Here is a tiny trained network, its code and every weight. The questions are about switching its units off for an input and a target symbol, where a switched-off unit gives its printed mean instead of its output.

import numpy as np


def w(rows, s, z=0):
    codes = np.array(rows[::2]) - 128.0
    scale = np.full(codes.shape[1], s)
    scale[-1] = z or s
    return codes * scale


def softmax(a):
    e = np.exp(a - a.max(-1, keepdims=True))
    return e / e.sum(-1, keepdims=True)


def log_softmax(a):
    a = a - a.max(-1, keepdims=True)
    return a - np.log(np.exp(a).sum(-1, keepdims=True))


def net(x, mask):
    ids = ['ΠΣΨαδεηθμτφ'.index(c) for c in x.split()]
    T = len(ids)
    res = E[ids] + P[:T]
    u = 0
    for l in range(3):
        r = res
        for j in range(2):
            rows = slice(4 * j, 4 * j + 4)
            q, k, v = (r @ M[l][rows].T for M in (Q, K, V))
            z = softmax(np.where(np.tri(T) > 0, q @ k.T / 4**0.5, -1e9)) @ v
            o = O[l][rows]
            res = res + np.where(mask[u + j], z, o[:, -1]) @ o[:, :-1]
        u += 2
    return log_softmax(res[-1] @ U[:, :-1].T + U[:, -1])


Q, K, V, O = {}, {}, {}, {}
E = w([
[95,100,205],'Π',
[98,58,225],'Σ',
[107,121,111],'Ψ',
[179,140,115],'α',
[136,122,103],'δ',
[184,92,208],'ε',
[129,120,96],'η',
[163,125,96],'θ',
[88,117,56],'μ',
[101,118,69],'τ',
[93,6,107],'φ',
],0.014)
P = w([
[103,204,134],'0',
[158,113,106],'1',
[125,141,112],'2',
[46,211,179],'3',
[172,97,89],'4',
[122,147,115],'5',
[31,195,192],'6',
[188,102,72],'7',
[105,138,124],'8',
[1,185,204],'9',
[179,112,54],'10',
[124,140,144],'11',
[2,166,234],'12',
],0.0085)
Q[0] = w([
[159,139,231],'L0H1',
[65,102,116],'L0H1',
[56,38,62],'L0H1',
[137,250,33],'L0H1',
[120,189,86],'L0H2',
[126,177,53],'L0H2',
[152,141,78],'L0H2',
[59,41,83],'L0H2',
],0.013)
K[0] = w([
[105,76,241],'L0H1',
[128,92,72],'L0H1',
[176,104,20],'L0H1',
[83,245,68],'L0H1',
[92,115,73],'L0H2',
[122,109,55],'L0H2',
[171,127,93],'L0H2',
[79,86,119],'L0H2',
],0.013)
V[0] = w([
[117,66,112],'L0H1',
[121,171,142],'L0H1',
[115,3,100],'L0H1',
[43,134,120],'L0H1',
[150,195,131],'L0H2',
[101,88,117],'L0H2',
[107,200,103],'L0H2',
[150,181,131],'L0H2',
],0.0054)
O[0] = w([
[105,166,179,61],'L0H1',
[178,113,92,151],'L0H1',
[84,189,214,6],'L0H1',
[252,163,173,3],'L0H1',
[53,110,211,209],'L0H2',
[173,120,103,59],'L0H2',
[111,62,244,148],'L0H2',
[47,126,178,201],'L0H2',
],0.0046,0.00057)
Q[1] = w([
[90,35,83],'L1H1',
[201,213,111],'L1H1',
[75,107,119],'L1H1',
[111,156,174],'L1H1',
[72,23,154],'L1H2',
[113,148,82],'L1H2',
[117,1,70],'L1H2',
[127,64,169],'L1H2',
],0.02)
K[1] = w([
[2,110,132],'L1H1',
[133,151,63],'L1H1',
[60,83,158],'L1H1',
[211,119,166],'L1H1',
[81,6,153],'L1H2',
[123,113,64],'L1H2',
[194,16,13],'L1H2',
[132,94,177],'L1H2',
],0.018)
V[1] = w([
[111,135,124],'L1H1',
[136,125,140],'L1H1',
[139,121,108],'L1H1',
[107,153,155],'L1H1',
[142,194,138],'L1H2',
[80,1,95],'L1H2',
[154,89,143],'L1H2',
[102,225,118],'L1H2',
],0.0094)
O[1] = w([
[150,150,122,98],'L1H1',
[115,137,129,119],'L1H1',
[120,101,135,199],'L1H1',
[130,172,130,14],'L1H1',
[88,61,143,103],'L1H2',
[203,248,113,140],'L1H2',
[144,159,102,204],'L1H2',
[98,73,169,3],'L1H2',
],0.013,0.00048)
Q[2] = w([
[198,81,71],'L2H1',
[163,118,19],'L2H1',
[131,124,134],'L2H1',
[84,171,168],'L2H1',
[202,133,130],'L2H2',
[248,111,93],'L2H2',
[24,134,158],'L2H2',
[65,103,95],'L2H2',
],0.014)
K[2] = w([
[63,183,48],'L2H1',
[102,131,8],'L2H1',
[121,130,127],'L2H1',
[183,92,167],'L2H1',
[133,75,78],'L2H2',
[82,74,4],'L2H2',
[150,200,233],'L2H2',
[69,201,124],'L2H2',
],0.014)
V[2] = w([
[200,113,236],'L2H1',
[44,161,61],'L2H1',
[68,205,102],'L2H1',
[80,70,38],'L2H1',
[175,63,19],'L2H2',
[128,135,184],'L2H2',
[7,172,60],'L2H2',
[119,224,123],'L2H2',
],0.012)
O[2] = w([
[77,60,49,103],'L2H1',
[132,229,200,114],'L2H1',
[107,232,141,113],'L2H1',
[187,123,226,144],'L2H1',
[118,5,106,251],'L2H2',
[116,177,127,90],'L2H2',
[184,94,227,50],'L2H2',
[186,178,96,120],'L2H2',
],0.015,0.0023)
U = w([
[95,123,100,45],'Π',
[19,96,66,47],'Σ',
[48,159,125,156],'Ψ',
[90,66,148,146],'α',
[114,115,111,72],'δ',
[96,51,123,77],'ε',
[128,117,115,138],'η',
[254,86,34,255],'θ',
[149,166,141,77],'μ',
[149,145,120,74],'τ',
[136,184,43,73],'φ',
],0.0076,0.0049)

Each question gives the input, a string of symbols that net reads in full, and the target symbol t.
The units are the heads (4 rows each of Q, K, V and O). Each row of codes is followed by its name. A weight is (code - 128) times the scale printed after its matrix; where a second scale follows, it is the last column's (O and U).
mask holds one flag per head, layer by layer. A switched-off head (its flag False) gives its mean, the last column of its rows in O, instead of its output. The means were averaged over made-up inputs and are rounded, as every weight is.
A unit's drop is (log p(t) with every unit on - log p(t) with that unit switched off) / (log p(t) with every unit on - log p(t) with every unit switched off).
The circuit of an input: a set's keep is (log p(t) with only the set's units on - log p(t) with every unit switched off) / (log p(t) with every unit on - log p(t) with every unit switched off). Starting from all 6 units, units are removed one at a time, each time the one whose removal leaves the highest keep (on an exact tie, the one counted first), for as long as the keep stays at least 0.8.
circuit, biggest first: the units of the circuit, biggest drop first
unit that matters most: the unit with the biggest drop
which heads matter: for each layer, one digit per head in row order, 1 if its drop is at least 0.15 and else 0, layers parted by /
input α Σ η ε θ φ η Ψ, target φ: circuit, biggest first -> L1H2, L2H1
input Ψ μ ε Π θ η α θ θ θ, target Ψ: which heads matter -> 00 / 01 / 01
input θ τ Σ μ, target φ: unit that matters most -> L2H2
input θ δ Π τ φ δ Ψ, target θ: circuit, biggest first -> L2H2, L1H2
input α θ Ψ θ θ θ α Π ε θ Ψ Σ η, target φ: which heads matter -> 00 / 01 / 01
input ε ε μ θ θ η δ, target Σ: which heads matter -> 00 / 00 / 11
input τ τ μ ε Π θ ε Ψ Ψ ε θ δ φ, target θ: which heads matter -> 00 / 01 / 01
input Ψ θ η φ θ α α, target θ: which heads matter -> 00 / 01 / 11
input θ θ θ ε θ δ Ψ η θ θ, target Σ: which heads matter -> 00 / 01 / 10
input θ ε μ φ α ε θ θ θ Ψ, target Σ: which heads matter -> 11 / 00 / 10
input α θ θ Π θ α α Ψ μ Π, target Ψ: circuit, biggest first -> L2H2, L2H1
input θ η τ τ μ Π α θ μ θ Ψ, target μ: which heads matter -> 00 / 00 / 10
input τ ε θ ε τ Ψ α ε θ Ψ α α μ, target Σ: which heads matter -> 00 / 00 / 10
input θ θ θ θ α θ δ φ μ Σ α, target μ: which heads matter -> 10 / 00 / 10
input θ α Σ η, target φ: unit that matters most -> L2H2
input θ θ θ ε α θ θ, target Σ: which heads matter -> 00 / 01 / 11
input θ θ α θ Σ θ Ψ, target φ: which heads matter -> 10 / 01 / 01
input θ θ θ θ θ Ψ Ψ, target μ: circuit, biggest first -> L2H2, L2H1
input α θ η Π τ θ η, target Ψ: circuit, biggest first -> L2H2, L1H2
input Ψ θ α θ θ α θ δ φ ε ε, target φ: unit that matters most -> L1H2
input θ τ α α α θ θ τ θ α, target α: circuit, biggest first -> L1H2, L2H1
input ε η Π ε φ α η, target θ: circuit, biggest first -> L1H2, L2H2
input η θ φ α, target θ: circuit, biggest first -> L2H2, L1H2
